Below are the code and all the weights of a small trained network. Each question names an input and a class and asks about switching units off, where a switched-off unit gives its printed mean instead of its output.

import numpy as np


def w(rows, s, z=0):
    codes = np.array(rows[::2]) - 128.0
    scale = np.full(codes.shape[1], s)
    scale[-1] = z or s
    return codes * scale


def norm(h):
    return h / np.sqrt((h * h).mean(-1, keepdims=True) + 1e-5)


def f(y):
    return np.maximum(y, 0)


def log_softmax(a):
    a = a - a.max(-1, keepdims=True)
    return a - np.log(np.exp(a).sum(-1, keepdims=True))


def net(x, mask):
    res = np.array(x, float).reshape(1, 5) / 4 @ E
    u = 0
    for l in range(2):
        y = f(norm(res) @ A[l][:, :-1].T + A[l][:, -1])
        res = res + np.where(mask[u : u + 8], y, B[l][:, -1]) @ B[l][:, :-1]
        u += 8
    return log_softmax(norm(res)[-1] @ U[:, :-1].T + U[:, -1])


A, B = {}, {}
E = w([
[30,94,253,118,88,85,113,153,191,65],'x0',
[139,174,199,57,208,117,251,155,93,128],'x1',
[169,41,197,157,6,209,193,170,97,219],'x2',
[158,85,159,195,214,157,146,116,215,145],'x3',
[173,149,150,29,111,91,63,161,211,249],'x4',
],0.00055)
A[0] = w([
[150,89,67,170,55,159,6,118,194,94,29],'0.n1',
[194,186,34,119,159,173,167,83,101,193,37],'0.n2',
[173,97,133,71,121,70,97,184,168,208,11],'0.n3',
[132,91,150,198,239,195,124,162,219,155,108],'0.n4',
[74,184,87,45,48,139,95,198,36,99,73],'0.n5',
[110,163,122,154,188,48,91,86,115,56,106],'0.n6',
[177,178,194,38,199,139,235,183,110,105,43],'0.n7',
[32,142,215,96,91,102,135,105,201,80,59],'0.n8',
],0.0021,0.0012)
B[0] = w([
[32,172,194,149,243,46,206,119,52,241,241],'0.n1',
[163,49,220,127,157,89,33,217,96,70,236],'0.n2',
[131,233,167,128,144,216,76,90,151,107,203],'0.n3',
[184,155,116,52,6,29,144,62,94,99,240],'0.n4',
[216,91,166,166,140,68,177,36,226,130,214],'0.n5',
[134,117,88,85,83,174,184,181,166,173,229],'0.n6',
[8,106,83,244,101,73,43,68,121,234,250],'0.n7',
[235,91,116,144,186,123,57,195,39,128,239],'0.n8',
],0.0021,0.0016)
A[1] = w([
[227,117,29,150,159,196,98,89,76,177,62],'1.n1',
[172,94,199,141,11,234,167,152,105,248,132],'1.n2',
[213,122,180,107,135,51,113,54,181,154,193],'1.n3',
[76,115,70,192,162,166,217,117,68,4,86],'1.n4',
[131,246,32,46,207,97,67,176,199,118,158],'1.n5',
[78,72,247,107,107,107,82,231,173,66,70],'1.n6',
[113,207,159,88,153,214,88,150,198,150,1],'1.n7',
[110,72,138,207,57,193,212,121,57,73,122],'1.n8',
],0.0017,0.00083)
B[1] = w([
[99,117,254,114,128,36,110,173,116,85,164],'1.n1',
[31,107,19,92,223,116,161,141,185,15,222],'1.n2',
[148,160,110,170,65,173,193,99,86,58,255],'1.n3',
[165,174,203,56,65,184,51,108,194,228,168],'1.n4',
[69,22,137,130,102,229,194,163,151,106,208],'1.n5',
[231,118,38,141,211,122,102,135,28,148,174],'1.n6',
[156,183,169,130,82,237,69,71,96,135,142],'1.n7',
[148,217,121,44,141,151,63,123,207,176,181],'1.n8',
],0.0018,0.0023)
U = w([
[63,133,134,168,154,87,126,109,105,194,139],'0',
[188,96,147,131,161,119,87,189,74,98,134],'1',
[144,190,159,95,102,199,89,109,163,150,129],'2',
[84,92,76,101,143,168,176,162,169,88,130],'3',
[174,136,126,134,78,83,177,75,137,95,129],'4',
[134,156,121,171,102,136,156,149,101,133,102],'5',
[143,232,94,243,75,175,180,249,108,119,6],'6',
[142,230,95,241,76,175,179,246,108,119,12],'7',
],0.013,0.018)

Each question gives the input, the list of numbers given to net, and the class t.
The units are the neurons (one row each of A and B). Each row of codes is followed by its name. A weight is (code - 128) times the scale printed after its matrix; where a second scale follows, it is the last column's (A, B and U).
mask holds one flag per neuron, layer by layer. A switched-off neuron (its flag False) gives its mean, the last column of its row in B, instead of its output. The means were averaged over made-up inputs and are rounded, as every weight is.
A unit's drop is (log p(t) with every unit on - log p(t) with that unit switched off) / (log p(t) with every unit on - log p(t) with every unit switched off).
The circuit of an input: a set's keep is (log p(t) with only the set's units on - log p(t) with every unit switched off) / (log p(t) with every unit on - log p(t) with every unit switched off). Starting from the 12 units with the biggest drops (on a tie, the unit counted first), units are removed one at a time, each time the one whose removal leaves the highest keep (on an exact tie, the one counted first), for as long as the keep stays at least 0.8.
units of the circuit, in order: the units of the circuit, biggest drop first
top k neurons: the k neurons with the biggest drops, biggest first
k most important neurons of layer l: the k neurons of layer l with the biggest drops, biggest first
input [-1,6,6,8,-4], class 4: 3 most important neurons of layer 0 => 0.n4; 0.n1; 0.n6
input [8,0,0,-7,6], class 1: top neuron => 0.n8
input [6,5,-8,-4,-3], class 3: 2 most important neurons of layer 0 => 0.n6; 0.n2
input [2,2,-5,6,-7], class 2: 2 most important neurons of layer 0 => 0.n5; 0.n6
input [-7,-4,7,-5,-3], class 1: units of the circuit, in order => 0.n2; 1.n1
input [-2,1,5,5,3], class 3: top 3 neurons => 1.n2; 0.n5; 0.n8
input [-7,-6,5,6,5], class 1: top 4 neurons => 0.n2; 0.n7; 0.n5; 1.n1
input [-1,-6,-4,6,-8], class 2: units of the circuit, in order => 1.n4; 0.n7; 0.n6
input [-6,0,-7,4,-2], class 3: 2 most important neurons of layer 1 => 1.n5; 1.n6
input [-6,-1,8,3,7], class 3: 2 most important neurons of layer 1 => 1.n2; 1.n4
input [-5,-6,0,-2,-6], class 0: top 2 neurons => 0.n1; 0.n8
input [-5,-4,3,4,-8], class 2: units of the circuit, in order => 1.n4; 1.n8
input [7,-5,5,6,0], class 1: 2 most important neurons of layer 0 => 0.n8; 0.n7
input [-4,-6,0,-2,-7], class 2: top 3 neurons => 1.n4; 0.n7; 1.n8
input [-2,-5,-7,-7,0], class 3: top 2 neurons => 1.n5; 0.n6
input [-3,-7,3,-4,-4], class 0: units of the circuit, in order => 0.n1
input [-8,8,-6,-6,-5], class 0: 2 most important neurons of layer 0 => 0.n7; 0.n8
input [5,-4,-6,5,-7], class 2: 3 most important neurons of layer 0 => 0.n2; 0.n6; 0.n7
input [1,3,0,5,-6], class 2: top 4 neurons => 1.n4; 1.n8; 0.n5; 0.n1
input [2,8,-6,-1,-1], class 0: top 2 neurons => 0.n7; 1.n2
